Below are the code and all the weights of a small trained network. Each question names an input and a class and asks about switching units off, where a switched-off unit gives its printed mean instead of its output.

import numpy as np


def w(rows, s, z=0):
    codes = np.array(rows[::2]) - 128.0
    scale = np.full(codes.shape[1], s)
    scale[-1] = z or s
    return codes * scale


def f(y):
    return np.maximum(y, 0)


def log_softmax(a):
    a = a - a.max(-1, keepdims=True)
    return a - np.log(np.exp(a).sum(-1, keepdims=True))


def net(x, mask):
    res = np.array(x, float).reshape(1, 2) / 4 @ E
    y = f(res @ A[0][:, :-1].T + A[0][:, -1])
    res = res + np.where(mask, y, B[0][:, -1]) @ B[0][:, :-1]
    return log_softmax(res[-1] @ U[:, :-1].T + U[:, -1])


A, B = {}, {}
E = w([
[235,195,243,17,133,203],'x0',
[14,206,58,29,254,140],'x1',
],0.0069)
A[0] = w([
[185,72,164,222,90,117,114],'N0',
[236,191,196,42,146,218,120],'N1',
[56,124,38,156,147,50,109],'N2',
[184,90,135,160,41,115,100],'N3',
[77,178,78,90,240,157,89],'N4',
[104,76,78,197,150,28,83],'N5',
[132,171,169,131,139,147,178],'N6',
[44,165,70,63,231,176,95],'N7',
[72,92,91,210,145,64,102],'N8',
[224,197,223,10,154,238,62],'N9',
[123,128,124,154,121,119,247],'N10',
[80,69,61,171,94,52,113],'N11',
[188,58,146,156,13,123,91],'N12',
[39,194,81,44,254,107,122],'N13',
[45,69,42,202,136,69,126],'N14',
],0.008,0.015)
B[0] = w([
[177,171,180,171,52,72,180],'N0',
[140,50,81,100,103,182,204],'N1',
[153,90,110,73,87,147,171],'N2',
[193,202,164,144,23,63,166],'N3',
[171,187,166,146,43,70,171],'N4',
[165,106,63,50,37,160,156],'N5',
[72,79,125,187,158,148,181],'N6',
[196,158,167,160,47,66,183],'N7',
[130,95,86,32,71,179,163],'N8',
[136,83,70,55,57,188,192],'N9',
[43,57,115,251,254,105,247],'N10',
[116,83,90,60,92,181,170],'N11',
[211,162,171,129,48,69,177],'N12',
[175,142,172,186,57,66,206],'N13',
[128,89,114,115,95,187,190],'N14',
],0.0097,0.015)
U = w([
[179,156,182,162,59,2,112],'0',
[126,71,56,38,90,244,102],'1',
[34,90,129,229,234,102,255],'2',
[120,214,147,58,139,115,96],'3',
[104,169,127,68,150,134,99],'4',
[118,166,119,77,149,124,92],'5',
[113,149,152,70,154,109,84],'6',
],0.012,0.0077)

Each question gives the input, the list of numbers given to net, and the class t.
The units are the neurons (one row each of A and B). Each row of codes is followed by its name. A weight is (code - 128) times the scale printed after its matrix; where a second scale follows, it is the last column's (A, B and U).
mask holds one flag per neuron, in row order. A switched-off neuron (its flag False) gives its mean, the last column of its row in B, instead of its output. The means were averaged over made-up inputs and are rounded, as every weight is.
A unit's drop is (log p(t) with every unit on - log p(t) with that unit switched off) / (log p(t) with every unit on - log p(t) with every unit switched off).
The circuit of an input: a set's keep is (log p(t) with only the set's units on - log p(t) with every unit switched off) / (log p(t) with every unit on - log p(t) with every unit switched off). Starting from the 12 units with the biggest drops (on a tie, the unit counted first), units are removed one at a time, each time the one whose removal leaves the highest keep (on an exact tie, the one counted first), for as long as the keep stays at least 0.8.
units of the circuit, in order: the units of the circuit, biggest drop first
top k neurons: the k neurons with the biggest drops, biggest first
drop when u is switched off: that unit's drop, to one decimal
input [-6,6], class 0: units of the circuit, in order -> [N13]
input [-4,3], class 1: top 2 neurons -> [N2 N14]
input [-3,3], class 2: units of the circuit, in order -> [N12 N9]
input [-3,0], class 2: top 2 neurons -> [N9 N1]
input [-6,5], class 1: top 3 neurons -> [N14 N8 N11]
input [6,6], class 0: top 2 neurons -> [N13 N7]
input [4,-1], class 1: top 2 neurons -> [N9 N1]
input [6,7], class 0: top 3 neurons -> [N13 N7 N4]
input [4,-2], class 1: drop when N1 is switched off -> 0.2
input [-4,-3], class 1: drop when N7 is switched off -> 0.1
input [2,3], class 2: drop when N3 is switched off -> 0.1
